Below are the code and all the weights of a small trained network. Each question names an input and a target symbol and asks about switching units off, where a switched-off unit gives its printed mean instead of its output.

import numpy as np


def w(rows, s, z=0):
    codes = np.array(rows[::2]) - 128.0
    scale = np.full(codes.shape[1], s)
    scale[-1] = z or s
    return codes * scale


def norm(h):
    return h / np.sqrt((h * h).mean(-1, keepdims=True) + 1e-5)


def f(y):
    return np.maximum(y, 0)


def softmax(a):
    e = np.exp(a - a.max(-1, keepdims=True))
    return e / e.sum(-1, keepdims=True)


def log_softmax(a):
    a = a - a.max(-1, keepdims=True)
    return a - np.log(np.exp(a).sum(-1, keepdims=True))


def net(x, mask):
    ids = ['ΓΔΘΦΩβεμτ'.index(c) for c in x.split()]
    T = len(ids)
    res = E[ids] + P[:T]
    u = 0
    for l in range(3):
        r = norm(res)
        for j in range(2):
            rows = slice(3 * j, 3 * j + 3)
            q, k, v = (r @ M[l][rows].T for M in (Q, K, V))
            z = softmax(np.where(np.tri(T) > 0, q @ k.T / 3**0.5, -1e9)) @ v
            o = O[l][rows]
            res = res + np.where(mask[u + j], z, o[:, -1]) @ o[:, :-1]
        u += 2
        y = f(norm(res) @ A[l][:, :-1].T + A[l][:, -1])
        res = res + np.where(mask[u : u + 4], y, B[l][:, -1]) @ B[l][:, :-1]
        u += 4
    return log_softmax(norm(res)[-1] @ U[:, :-1].T + U[:, -1])


Q, K, V, O, A, B = {}, {}, {}, {}, {}, {}
E = w([
[133,110,158,69,148,142,133,87],'Γ',
[88,45,136,75,107,62,131,175],'Δ',
[248,151,119,143,87,104,205,191],'Θ',
[142,143,39,91,193,240,88,98],'Φ',
[72,88,154,113,146,174,160,116],'Ω',
[122,133,224,88,140,62,74,159],'β',
[173,151,122,61,160,134,63,77],'ε',
[122,131,129,2,140,168,122,161],'μ',
[78,129,208,126,150,123,103,152],'τ',
],0.021)
P = w([
[153,76,121,87,217,92,172,114],'0',
[124,137,176,80,123,118,99,123],'1',
[68,212,137,106,190,65,99,94],'2',
[107,177,144,140,255,57,147,113],'3',
[170,70,181,121,203,125,161,156],'4',
[177,68,191,143,61,196,80,163],'5',
[81,150,120,98,28,139,53,104],'6',
[56,231,77,102,177,19,169,77],'7',
[137,130,130,118,206,77,200,160],'8',
[193,41,194,139,134,172,142,210],'9',
[137,99,162,106,46,230,88,174],'10',
[61,108,143,52,141,134,111,128],'11',
[116,163,104,80,200,32,219,73],'12',
],0.0094)
Q[0] = w([
[212,185,163,190,39,148,158,160],'L0H0',
[120,161,85,63,125,115,215,47],'L0H0',
[152,120,211,157,124,160,77,98],'L0H0',
[88,64,149,126,182,129,103,154],'L0H1',
[123,86,47,196,161,19,133,181],'L0H1',
[105,182,243,2,218,205,105,178],'L0H1',
],0.0083)
K[0] = w([
[65,64,125,121,87,83,48,79],'L0H0',
[141,116,133,142,44,137,144,87],'L0H0',
[118,71,164,83,148,158,108,169],'L0H0',
[142,84,105,87,138,180,109,181],'L0H1',
[81,74,117,109,90,185,50,125],'L0H1',
[243,201,116,169,139,134,255,165],'L0H1',
],0.0095)
V[0] = w([
[152,104,137,142,14,152,133,86],'L0H0',
[12,61,116,66,109,154,3,62],'L0H0',
[47,159,84,161,100,112,103,166],'L0H0',
[126,129,159,127,110,125,105,138],'L0H1',
[161,184,171,175,31,133,215,93],'L0H1',
[198,153,85,184,64,126,191,174],'L0H1',
],0.0057)
O[0] = w([
[156,139,89,148,15,168,126,145,30],'L0H0',
[45,248,128,164,188,52,153,139,171],'L0H0',
[142,69,13,122,35,104,156,80,3],'L0H0',
[110,135,125,126,138,133,121,125,116],'L0H1',
[102,203,109,126,97,144,175,44,31],'L0H1',
[128,186,75,76,132,133,181,1,54],'L0H1',
],0.0054,0.0046)
A[0] = w([
[123,117,182,113,126,113,139,94,185],'L0N0',
[198,136,157,131,116,92,126,58,77],'L0N1',
[197,139,125,167,148,113,170,191,253],'L0N2',
[106,134,151,165,134,195,150,3,81],'L0N3',
],0.019,0.0026)
B[0] = w([
[91,111,78,63,89,164,124,52,253],'L0N0',
[118,151,232,144,149,137,117,225,165],'L0N1',
[180,139,148,159,117,154,189,87,210],'L0N2',
[148,2,54,16,157,90,114,123,212],'L0N3',
],0.014,0.0077)
Q[1] = w([
[156,81,144,132,51,200,76,149],'L1H0',
[134,119,200,52,40,102,212,130],'L1H0',
[55,170,71,125,139,100,69,144],'L1H0',
[32,194,84,115,204,40,126,106],'L1H1',
[168,105,113,94,159,94,177,103],'L1H1',
[66,118,91,113,62,139,5,150],'L1H1',
],0.023)
K[1] = w([
[49,188,72,125,147,61,110,105],'L1H0',
[184,223,108,195,18,115,204,138],'L1H0',
[131,109,144,102,249,77,200,112],'L1H0',
[242,88,204,191,131,161,235,123],'L1H1',
[170,100,114,61,99,181,112,149],'L1H1',
[114,222,105,113,180,66,235,110],'L1H1',
],0.021)
V[1] = w([
[89,98,169,87,184,98,88,118],'L1H0',
[88,151,156,166,146,204,94,137],'L1H0',
[92,124,166,71,132,172,158,131],'L1H0',
[209,139,162,92,89,22,106,191],'L1H1',
[199,178,174,140,103,112,80,4],'L1H1',
[73,52,193,168,88,60,152,120],'L1H1',
],0.023)
O[1] = w([
[85,96,161,96,219,80,150,92,218],'L1H0',
[108,165,128,149,183,109,108,179,128],'L1H0',
[84,100,171,105,132,105,189,202,250],'L1H0',
[135,139,160,43,93,22,137,4,110],'L1H1',
[141,31,242,176,152,205,93,32,54],'L1H1',
[162,54,72,34,169,111,90,138,75],'L1H1',
],0.014,0.018)
A[1] = w([
[81,213,254,176,108,116,77,77,4],'L1N0',
[146,197,145,77,84,142,58,147,58],'L1N1',
[149,66,137,191,33,94,5,169,187],'L1N2',
[84,132,174,157,133,73,127,111,203],'L1N3',
],0.024,0.0022)
B[1] = w([
[183,175,2,133,221,129,188,107,180],'L1N0',
[175,117,185,122,210,175,72,156,191],'L1N1',
[108,212,210,47,94,50,221,118,170],'L1N2',
[170,126,173,67,107,155,192,150,245],'L1N3',
],0.019,0.012)
Q[2] = w([
[126,138,97,194,171,40,91,21],'L2H0',
[195,71,139,19,92,169,130,104],'L2H0',
[255,115,40,70,181,239,193,174],'L2H0',
[108,110,126,84,82,117,115,158],'L2H1',
[77,143,169,58,163,26,115,118],'L2H1',
[186,126,158,157,63,107,225,124],'L2H1',
],0.018)
K[2] = w([
[172,106,95,180,171,96,77,75],'L2H0',
[134,127,150,77,84,149,85,86],'L2H0',
[191,136,106,47,91,252,128,138],'L2H0',
[107,93,96,168,91,98,107,143],'L2H1',
[194,111,148,181,135,41,99,138],'L2H1',
[77,168,114,95,116,158,65,93],'L2H1',
],0.022)
V[2] = w([
[239,131,126,65,48,202,126,182],'L2H0',
[231,87,102,168,142,141,201,118],'L2H0',
[78,69,116,28,49,182,149,82],'L2H0',
[89,129,161,119,192,74,100,154],'L2H1',
[185,212,149,49,122,226,7,138],'L2H1',
[200,174,179,169,222,62,95,154],'L2H1',
],0.018)
O[2] = w([
[144,232,176,158,149,129,61,155,243],'L2H0',
[136,149,97,189,90,125,59,138,99],'L2H0',
[150,89,175,60,155,115,105,199,236],'L2H0',
[146,116,148,162,86,185,114,114,254],'L2H1',
[58,76,187,74,192,137,187,154,20],'L2H1',
[135,88,179,246,142,139,177,140,151],'L2H1',
],0.014,0.0091)
A[2] = w([
[95,185,49,212,120,161,144,207,80],'L2N0',
[115,153,223,193,116,251,158,169,166],'L2N1',
[173,210,107,123,37,112,211,184,126],'L2N2',
[102,51,139,73,210,47,96,104,10],'L2N3',
],0.023,0.0012)
B[2] = w([
[252,44,191,112,64,84,87,126,180],'L2N0',
[89,190,64,53,107,204,66,77,224],'L2N1',
[35,179,228,134,69,143,118,136,252],'L2N2',
[100,185,110,231,87,132,68,104,205],'L2N3',
],0.018,0.02)
U = w([
[69,134,94,206,172,111,67,143,117],'Γ',
[142,150,1,38,87,70,110,84,152],'Δ',
[204,145,94,101,206,130,197,73,229],'Θ',
[154,142,157,92,160,136,96,115,2],'Φ',
[131,44,209,87,130,103,61,21,72],'Ω',
[212,57,144,73,155,142,114,202,177],'β',
[82,103,86,55,156,250,104,97,155],'ε',
[53,150,178,83,81,107,208,139,97],'μ',
[213,172,110,164,19,162,104,80,137],'τ',
],0.0064,0.0033)

Each question gives the input, a string of symbols that net reads in full, and the target symbol t.
The units are the heads (3 rows each of Q, K, V and O) and the neurons (one row each of A and B). Each row of codes is followed by its name. A weight is (code - 128) times the scale printed after its matrix; where a second scale follows, it is the last column's (O, A, B and U).
mask holds one flag per unit, layer by layer, with each layer's heads first. A switched-off unit (its flag False) gives its mean, the last column of its rows in O or B, instead of its output. The means were averaged over made-up inputs and are rounded, as every weight is.
A unit's drop is (log p(t) with every unit on - log p(t) with that unit switched off) / (log p(t) with every unit on - log p(t) with every unit switched off).
top k neurons: the k neurons with the biggest drops, biggest first
top k neurons in layer l: the k neurons of layer l with the biggest drops, biggest first
which heads matter: for each layer, one digit per head in row order, 1 if its drop is at least 0.15 and else 0, layers parted by /
input Ω τ μ μ ε β Γ Ω ε β Γ Γ, target Θ: which heads matter => 11 / 01 / 00
input Δ Θ τ, target Ω: which heads matter => 01 / 01 / 00
input Γ Φ β μ, target ε: which heads matter => 10 / 11 / 00
input Ω ε Γ τ Ω, target Θ: which heads matter => 01 / 01 / 00
input μ Δ Γ μ μ, target Δ: which heads matter => 11 / 01 / 00
input Ω Γ μ Φ μ Ω Ω Ω Δ Γ Δ, target β: which heads matter => 01 / 01 / 00
input Δ Ω Θ Γ Ω Δ μ Φ, target Γ: top neuron in layer 1 => L1N3
input μ μ μ Φ Φ Δ μ, target τ: top 4 neurons => L2N0, L0N3, L0N2, L1N0
input μ Γ μ β μ Γ μ Ω Γ μ Φ, target β: which heads matter => 01 / 01 / 00
input Γ Ω Ω Ω β Ω μ Γ, target Ω: which heads matter => 00 / 01 / 00
input Φ μ μ Γ β μ Δ, target ε: top 2 neurons in layer 2 => L2N1, L2N2
input β μ Φ Γ μ Θ, target τ: which heads matter => 00 / 10 / 10
input ε ε μ Φ μ Γ Γ Γ ε, target ε: top 2 neurons => L2N1, L0N0
input μ Θ Γ Γ, target β: which heads matter => 11 / 10 / 10
input ε μ Γ μ μ μ, target ε: top 4 neurons => L2N1, L0N3, L0N0, L2N2
input Γ Γ μ Ω μ β Φ τ Φ τ Ω, target Γ: which heads matter => 01 / 11 / 00
input μ Ω τ μ μ Γ, target Γ: top 2 neurons => L2N3, L0N3
input β ε Δ ε μ Γ Γ Γ μ β ε Φ Ω, target Ω: which heads matter => 00 / 01 / 00
input μ ε μ μ Θ Θ μ μ β Θ Φ, target Γ: top 3 neurons => L0N3, L0N2, L2N3
input ε τ Ω β Γ Ω Ω Φ Φ μ Γ, target τ: top neuron => L2N0
input μ Ω μ β Γ ε ε, target Ω: top 2 neurons => L2N3, L0N2
input μ Γ Γ β ε, target ε: top 3 neurons => L0N0, L2N1, L0N3
input μ Φ Γ μ ε, target τ: which heads matter => 11 / 01 / 10
input Δ μ Δ Γ μ Δ, target Δ: which heads matter => 00 / 01 / 00
input μ Γ Ω μ μ τ μ β Γ Ω β, target Ω: top neuron => L2N3
input Ω Γ Ω μ μ ε Ω μ μ, target Θ: which heads matter => 10 / 01 / 00
input τ μ μ μ Γ μ Ω Ω Δ Ω ε, target β: top 2 neurons => L2N0, L0N3
input Ω β Ω ε Γ Δ β μ Δ Ω Ω Γ, target Δ: top 2 neurons => L0N0, L0N2
input Γ Ω μ μ τ, target β: top 2 neurons in layer 0 => L0N2, L0N3
